Here is a tiny trained network, its code and every weight. The questions are about switching its units off for an input and a class, where a switched-off unit gives its printed mean instead of its output.

import numpy as np


def w(rows, s, z=0):
    codes = np.array(rows[::2]) - 128.0
    scale = np.full(codes.shape[1], s)
    scale[-1] = z or s
    return codes * scale


def norm(h):
    return h / np.sqrt((h * h).mean(-1, keepdims=True) + 1e-5)


def f(y):
    return y / 2 * (1 + np.tanh(0.7978845608 * (y + 0.044715 * y**3)))


def log_softmax(a):
    a = a - a.max(-1, keepdims=True)
    return a - np.log(np.exp(a).sum(-1, keepdims=True))


def net(x, mask):
    res = np.array(x, float).reshape(1, 5) / 4 @ E
    u = 0
    for l in range(4):
        y = f(norm(res) @ A[l][:, :-1].T + A[l][:, -1])
        res = res + np.where(mask[u : u + 14], y, B[l][:, -1]) @ B[l][:, :-1]
        u += 14
    return log_softmax(norm(res)[-1] @ U[:, :-1].T + U[:, -1])


A, B = {}, {}
E = w([
[113,137,56,83,138,116,185,26,106,169,255],'x0',
[70,236,128,144,122,118,184,204,60,209,104],'x1',
[129,134,145,109,153,130,109,117,112,128,139],'x2',
[142,155,101,159,253,151,170,214,161,65,174],'x3',
[86,24,134,94,125,145,188,143,24,93,103],'x4',
],0.0063)
A[0] = w([
[200,160,92,92,118,102,41,179,230,189,131,66],'L0N0',
[157,87,131,162,121,152,90,83,178,13,189,77],'L0N1',
[134,191,126,156,193,138,184,201,111,153,143,124],'L0N2',
[150,112,121,145,89,163,22,170,124,44,113,107],'L0N3',
[115,165,122,92,136,106,192,71,174,141,199,83],'L0N4',
[157,106,92,88,136,159,94,65,162,48,117,48],'L0N5',
[84,34,136,104,130,151,146,169,16,85,89,108],'L0N6',
[143,188,115,110,127,55,120,168,103,150,43,145],'L0N7',
[145,64,144,102,67,94,60,98,140,152,121,95],'L0N8',
[104,255,113,111,122,88,176,161,57,154,100,67],'L0N9',
[109,160,141,101,46,76,79,98,126,164,101,73],'L0N10',
[166,242,127,181,141,62,48,128,144,128,149,58],'L0N11',
[157,118,80,201,254,164,117,181,164,84,145,1],'L0N12',
[186,182,137,122,124,171,68,187,108,78,6,29],'L0N13',
],0.0056,0.0046)
B[0] = w([
[102,113,144,120,151,199,219,54,149,95,56,193],'L0N0',
[89,124,158,206,50,132,115,134,108,65,172,210],'L0N1',
[117,122,139,77,31,143,132,211,144,138,154,221],'L0N2',
[116,72,125,161,163,60,92,105,130,135,149,199],'L0N3',
[56,87,57,105,168,95,138,129,128,134,120,202],'L0N4',
[132,89,151,238,113,141,116,120,131,127,155,163],'L0N5',
[88,171,78,142,171,199,193,59,107,64,34,253],'L0N6',
[22,167,137,149,174,139,63,153,100,159,127,202],'L0N7',
[153,137,70,98,146,200,1,167,97,126,151,196],'L0N8',
[22,127,177,205,54,178,82,90,91,85,215,217],'L0N9',
[198,147,101,25,125,185,106,168,95,189,96,184],'L0N10',
[93,143,158,118,135,215,254,53,144,76,42,184],'L0N11',
[185,150,82,7,65,119,92,221,157,94,139,194],'L0N12',
[87,49,143,155,224,17,114,142,109,165,99,212],'L0N13',
],0.0061,0.004)
A[1] = w([
[128,128,179,183,173,169,102,172,174,153,96,26],'L1N0',
[166,62,142,91,156,170,208,232,124,103,170,93],'L1N1',
[110,99,109,143,77,66,192,102,158,137,222,65],'L1N2',
[130,138,43,127,170,95,120,60,101,168,177,87],'L1N3',
[164,86,118,188,99,87,69,51,135,58,150,18],'L1N4',
[140,97,215,146,153,108,101,189,93,121,21,103],'L1N5',
[136,191,118,132,124,76,115,132,150,126,158,3],'L1N6',
[55,152,151,89,50,147,87,130,92,217,102,51],'L1N7',
[82,143,122,94,76,74,221,99,157,155,188,79],'L1N8',
[107,114,103,176,101,124,88,156,128,99,122,64],'L1N9',
[123,227,138,158,133,118,92,59,254,178,118,101],'L1N10',
[124,123,44,91,142,176,172,93,94,169,197,105],'L1N11',
[142,183,189,209,131,72,193,153,52,197,177,45],'L1N12',
[158,61,148,95,94,85,117,75,53,204,57,97],'L1N13',
],0.0064,0.0035)
B[1] = w([
[80,154,121,87,166,85,100,65,138,133,121,152],'L1N0',
[199,198,29,27,105,145,70,125,135,128,113,173],'L1N1',
[83,63,138,92,197,110,13,132,160,156,85,186],'L1N2',
[113,80,125,192,204,93,89,170,120,139,41,188],'L1N3',
[166,9,229,187,118,212,185,230,126,132,162,199],'L1N4',
[37,118,39,146,184,49,115,10,208,176,184,255],'L1N5',
[159,134,104,137,175,141,142,139,67,101,105,105],'L1N6',
[144,127,116,188,79,224,4,163,108,167,196,233],'L1N7',
[73,68,163,140,149,100,81,187,119,112,29,197],'L1N8',
[125,102,146,64,175,131,116,94,133,166,183,143],'L1N9',
[71,71,101,60,149,179,194,19,7,2,40,180],'L1N10',
[32,131,163,114,184,18,99,136,235,139,58,242],'L1N11',
[64,63,212,217,71,141,74,119,118,40,177,147],'L1N12',
[233,236,43,38,78,113,172,208,198,146,108,202],'L1N13',
],0.0052,0.0045)
A[2] = w([
[154,103,148,136,147,115,146,138,156,110,145,86],'L2N0',
[121,138,137,110,145,145,221,98,116,106,78,60],'L2N1',
[184,57,156,123,114,126,139,130,140,124,184,65],'L2N2',
[95,171,120,118,134,99,158,164,131,99,188,112],'L2N3',
[97,106,127,143,176,21,122,106,144,180,129,2],'L2N4',
[111,130,208,173,104,134,129,155,123,120,148,42],'L2N5',
[160,156,110,109,136,83,167,185,132,96,188,54],'L2N6',
[117,121,129,104,143,126,165,106,91,110,91,70],'L2N7',
[93,154,143,190,132,147,94,112,99,177,182,121],'L2N8',
[121,121,131,148,157,6,94,129,141,146,78,35],'L2N9',
[174,161,91,67,155,97,130,107,140,152,103,100],'L2N10',
[179,136,122,104,80,140,107,106,100,200,136,25],'L2N11',
[118,126,100,115,121,124,178,96,70,120,135,67],'L2N12',
[157,118,120,120,151,129,122,98,139,100,105,117],'L2N13',
],0.011,0.0032)
B[2] = w([
[114,116,115,128,50,147,121,126,109,175,145,148],'L2N0',
[81,180,85,119,55,176,104,3,112,69,82,194],'L2N1',
[73,123,169,207,127,178,171,141,77,186,164,189],'L2N2',
[168,133,118,106,120,79,131,125,150,184,160,175],'L2N3',
[19,49,206,121,214,54,104,187,174,225,55,247],'L2N4',
[93,103,115,174,43,101,161,104,102,169,153,163],'L2N5',
[180,144,45,36,84,126,63,187,128,172,99,154],'L2N6',
[122,193,158,158,120,151,123,121,214,102,83,169],'L2N7',
[159,82,153,154,148,110,203,155,138,107,175,222],'L2N8',
[75,51,175,107,185,52,138,176,166,165,99,253],'L2N9',
[97,176,144,157,70,125,145,172,96,152,194,187],'L2N10',
[179,166,17,26,124,88,84,189,140,130,79,162],'L2N11',
[97,150,145,166,178,128,134,53,194,121,122,146],'L2N12',
[102,153,148,115,90,132,177,156,102,159,134,176],'L2N13',
],0.0076,0.0055)
A[3] = w([
[102,198,139,141,120,98,127,153,151,146,166,89],'L3N0',
[122,117,79,132,128,138,158,101,80,100,85,60],'L3N1',
[101,175,162,187,81,101,190,141,54,140,208,39],'L3N2',
[79,117,136,117,143,105,125,155,153,132,63,61],'L3N3',
[211,170,92,94,157,122,105,177,139,110,159,92],'L3N4',
[116,166,96,131,129,167,161,72,128,90,88,10],'L3N5',
[103,181,153,154,126,140,143,195,76,186,126,82],'L3N6',
[121,109,111,138,96,77,146,172,131,161,147,65],'L3N7',
[144,208,137,145,145,132,175,5,97,72,68,4],'L3N8',
[113,128,169,196,119,189,156,164,93,154,192,70],'L3N9',
[152,126,175,144,127,110,121,167,149,96,81,74],'L3N10',
[113,164,116,114,117,168,143,43,151,77,121,30],'L3N11',
[179,78,172,200,137,171,99,94,111,120,200,29],'L3N12',
[214,157,76,88,126,136,91,155,111,138,103,121],'L3N13',
],0.011,0.004)
B[3] = w([
[184,73,145,170,95,188,120,112,91,119,137,159],'L3N0',
[119,162,184,101,109,141,113,129,184,117,114,153],'L3N1',
[169,66,127,166,136,172,194,144,66,48,201,210],'L3N2',
[148,107,148,116,191,120,143,71,104,117,126,254],'L3N3',
[155,172,85,62,79,114,73,128,120,197,87,179],'L3N4',
[116,157,204,211,121,165,86,62,217,81,104,189],'L3N5',
[140,99,147,138,124,142,173,98,148,100,145,189],'L3N6',
[152,150,146,126,150,166,119,75,117,117,127,187],'L3N7',
[181,238,197,170,37,214,54,48,243,39,70,210],'L3N8',
[157,62,97,157,89,177,198,182,58,54,178,236],'L3N9',
[75,134,130,134,140,110,123,104,91,141,122,131],'L3N10',
[96,173,196,184,154,129,105,57,180,93,97,197],'L3N11',
[156,134,129,163,71,168,245,193,33,95,215,202],'L3N12',
[179,201,71,69,98,98,103,146,152,153,157,198],'L3N13',
],0.011,0.0068)
U = w([
[170,21,153,212,62,209,248,196,9,68,244,137],'0',
[37,29,182,126,247,6,96,111,152,210,50,41],'1',
[136,229,199,188,62,208,89,40,225,44,58,97],'2',
[240,203,12,25,46,98,70,222,93,210,147,253],'3',
],0.013,0.0023)

Each question gives the input, the list of numbers given to net, and the class t.
The units are the neurons (one row each of A and B). Each row of codes is followed by its name. A weight is (code - 128) times the scale printed after its matrix; where a second scale follows, it is the last column's (A, B and U).
mask holds one flag per neuron, layer by layer. A switched-off neuron (its flag False) gives its mean, the last column of its row in B, instead of its output. The means were averaged over made-up inputs and are rounded, as every weight is.
A unit's drop is (log p(t) with every unit on - log p(t) with that unit switched off) / (log p(t) with every unit on - log p(t) with every unit switched off).
The circuit of an input: a set's keep is (log p(t) with only the set's units on - log p(t) with every unit switched off) / (log p(t) with every unit on - log p(t) with every unit switched off). Starting from the 12 units with the biggest drops (on a tie, the unit counted first), units are removed one at a time, each time the one whose removal leaves the highest keep (on an exact tie, the one counted first), for as long as the keep stays at least 0.8.
units of the circuit, in order: the units of the circuit, biggest drop first
most important unit: the unit with the biggest drop
k most important neurons: the k neurons with the biggest drops, biggest first
k most important neurons of layer l: the k neurons of layer l with the biggest drops, biggest first
drop of u: that unit's drop, to one decimal
input [6,-2,1,7,-3], class 3: most important unit -> L0N12
input [-6,1,7,1,-6], class 1: units of the circuit, in order -> [L0N13; L2N4]
input [-7,6,-4,3,6], class 1: units of the circuit, in order -> [L0N13; L1N5]
input [-5,8,5,-8,4], class 0: 3 most important neurons -> [L0N9; L0N7; L2N8]
input [-6,-3,3,7,1], class 3: 2 most important neurons -> [L0N12; L1N1]
input [7,8,3,-1,-8], class 0: 2 most important neurons -> [L0N9; L0N6]
input [-7,3,0,-7,0], class 1: 3 most important neurons -> [L0N13; L1N5; L0N7]
input [-6,4,-2,-3,6], class 1: units of the circuit, in order -> [L1N5; L0N13]
input [-7,5,-4,-3,-2], class 1: units of the circuit, in order -> [L0N13; L1N5]
input [7,7,7,8,-4], class 3: 3 most important neurons -> [L0N2; L2N6; L0N13]
input [-6,0,-5,7,3], class 3: 2 most important neurons -> [L0N12; L1N1]
input [-1,8,0,-8,2], class 0: 2 most important neurons -> [L0N9; L0N7]
input [6,5,-6,-7,-1], class 3: 3 most important neurons of layer 1 -> [L1N7; L1N13; L1N5]
input [2,-7,7,-6,1], class 0: units of the circuit, in order -> [L1N4]
input [4,8,7,-5,-7], class 0: 2 most important neurons -> [L0N9; L1N7]
input [-6,0,-5,6,-3], class 1: 3 most important neurons -> [L0N13; L1N5; L0N3]
input [4,6,-4,2,7], class 2: 2 most important neurons -> [L0N6; L2N1]
input [-1,7,-6,8,7], class 3: 3 most important neurons -> [L0N2; L1N1; L2N6]
input [-8,4,0,-8,4], class 1: 2 most important neurons of layer 1 -> [L1N5; L1N1]
input [8,5,-4,-7,3], class 1: most important unit -> L1N11
input [-6,-1,7,6,7], class 2: 2 most important neurons -> [L0N6; L1N11]
input [-1,5,7,-4,-4], class 0: 2 most important neurons -> [L0N9; L1N7]
input [8,-2,-6,-8,1], class 1: 2 most important neurons -> [L1N11; L1N3]
input [4,-5,-8,8,8], class 2: 2 most important neurons of layer 0 -> [L0N6; L0N8]
input [-2,7,7,-8,6], class 3: 2 most important neurons of layer 0 -> [L0N10; L0N1]
input [1,-2,1,5,-4], class 3: drop of L0N12 -> 1.1
input [-3,6,-3,-7,8], class 2: drop of L0N6 -> 3.9
input [7,0,-5,4,-6], class 1: drop of L2N6 -> 0.0
